Below are the code and all the weights of a small trained network. Each question names an input and a class and asks about switching units off, where a switched-off unit gives its printed mean instead of its output.

import numpy as np


def w(rows, s, z=0):
    codes = np.array(rows[::2]) - 128.0
    scale = np.full(codes.shape[1], s)
    scale[-1] = z or s
    return codes * scale


def f(y):
    return np.maximum(y, 0)


def log_softmax(a):
    a = a - a.max(-1, keepdims=True)
    return a - np.log(np.exp(a).sum(-1, keepdims=True))


def net(x, mask):
    res = np.array(x, float).reshape(1, 7) / 4 @ E
    y = f(res @ A[0][:, :-1].T + A[0][:, -1])
    res = res + np.where(mask, y, B[0][:, -1]) @ B[0][:, :-1]
    return log_softmax(res[-1] @ U[:, :-1].T + U[:, -1])


A, B = {}, {}
E = w([
[105,151,135,21,171],'x0',
[83,19,116,226,156],'x1',
[2,138,99,114,160],'x2',
[117,122,152,128,143],'x3',
[123,155,139,140,16],'x4',
[148,192,23,154,130],'x5',
[127,186,216,232,149],'x6',
],0.0079)
A[0] = w([
[172,154,233,132,176,178],'n1',
[3,94,107,50,249,149],'n2',
[184,168,169,110,122,114],'n3',
[229,164,80,128,196,172],'n4',
[196,168,106,178,102,76],'n5',
[116,126,167,165,206,168],'n6',
[141,133,238,148,62,196],'n7',
[211,81,158,138,196,163],'n8',
[170,179,159,92,101,173],'n9',
[132,106,94,158,105,95],'n10',
[151,11,116,122,111,163],'n11',
[61,117,94,187,167,196],'n12',
[101,153,101,133,115,100],'n13',
[113,102,199,130,70,79],'n14',
[114,181,20,36,112,205],'n15',
[156,132,40,90,146,214],'n16',
[135,61,106,109,50,255],'n17',
[162,105,152,123,152,90],'n18',
[161,201,182,129,144,143],'n19',
[89,112,88,160,126,222],'n20',
[111,126,184,128,83,135],'n21',
[198,93,158,123,190,133],'n22',
],0.012,0.0052)
B[0] = w([
[142,111,123,64,110,190],'n1',
[100,183,250,164,187,247],'n2',
[115,129,143,84,108,174],'n3',
[127,131,112,97,60,200],'n4',
[88,133,140,110,162,171],'n5',
[192,119,114,142,100,179],'n6',
[154,153,124,71,109,196],'n7',
[176,111,109,184,93,177],'n8',
[112,125,120,89,112,195],'n9',
[144,147,140,148,128,151],'n10',
[141,151,153,180,125,191],'n11',
[159,156,145,146,102,197],'n12',
[182,112,140,145,127,144],'n13',
[139,105,102,113,138,160],'n14',
[191,137,117,149,63,251],'n15',
[172,166,127,148,79,207],'n16',
[169,153,121,182,78,202],'n17',
[133,95,116,169,126,142],'n18',
[117,134,148,76,120,181],'n19',
[165,162,157,143,100,183],'n20',
[127,139,105,79,111,159],'n21',
[175,131,60,175,137,166],'n22',
],0.012,0.014)
U = w([
[209,99,79,121,141,57],'0',
[168,176,212,217,130,200],'1',
[43,88,110,117,163,23],'2',
[121,55,80,116,173,26],'3',
[93,79,85,103,203,41],'4',
[121,166,183,2,123,17],'5',
[203,146,63,79,41,255],'6',
],0.0085,0.0037)

Each question gives the input, the list of numbers given to net, and the class t.
The units are the neurons (one row each of A and B). Each row of codes is followed by its name. A weight is (code - 128) times the scale printed after its matrix; where a second scale follows, it is the last column's (A, B and U).
mask holds one flag per neuron, in row order. A switched-off neuron (its flag False) gives its mean, the last column of its row in B, instead of its output. The means were averaged over made-up inputs and are rounded, as every weight is.
A unit's drop is (log p(t) with every unit on - log p(t) with that unit switched off) / (log p(t) with every unit on - log p(t) with every unit switched off).
The circuit of an input: a set's keep is (log p(t) with only the set's units on - log p(t) with every unit switched off) / (log p(t) with every unit on - log p(t) with every unit switched off). Starting from the 12 units with the biggest drops (on a tie, the unit counted first), units are removed one at a time, each time the one whose removal leaves the highest keep (on an exact tie, the one counted first), for as long as the keep stays at least 0.8.
circuit, biggest first: the units of the circuit, biggest drop first
unit that matters most: the unit with the biggest drop
top k neurons: the k neurons with the biggest drops, biggest first
drop when u is switched off: that unit's drop, to one decimal
input [8,1,1,-1,8,-3,-4], class 1: circuit, biggest first -> [n4; n1]
input [-8,6,-7,4,-7,-3,3], class 0: circuit, biggest first -> [n2; n22]
input [-5,-5,0,3,1,-8,-1], class 5: circuit, biggest first -> [n15; n7]
input [-3,8,-5,-5,3,7,-3], class 1: unit that matters most -> n11
input [-2,2,-3,-4,-2,-4,2], class 0: circuit, biggest first -> [n2; n15; n4; n16]
input [-7,2,-6,2,-7,6,2], class 6: top 2 neurons -> [n2; n4]
input [1,5,-5,-1,-2,7,7], class 6: top 2 neurons -> [n2; n4]
input [-6,1,-3,-1,2,-2,3], class 6: top 2 neurons -> [n2; n7]
input [5,8,-5,-3,5,-5,2], class 6: top 2 neurons -> [n2; n7]
input [5,-1,6,4,-2,-5,-1], class 1: drop when n2 is switched off -> 0.8
input [8,2,1,-1,-2,6,-3], class 1: drop when n2 is switched off -> 1.0
input [1,0,3,-3,-5,8,-3], class 1: drop when n2 is switched off -> 1.1
input [5,2,5,-5,-8,3,-6], class 1: drop when n2 is switched off -> 0.7
input [-6,-8,-4,-8,5,3,6], class 5: top neuron -> [n5]
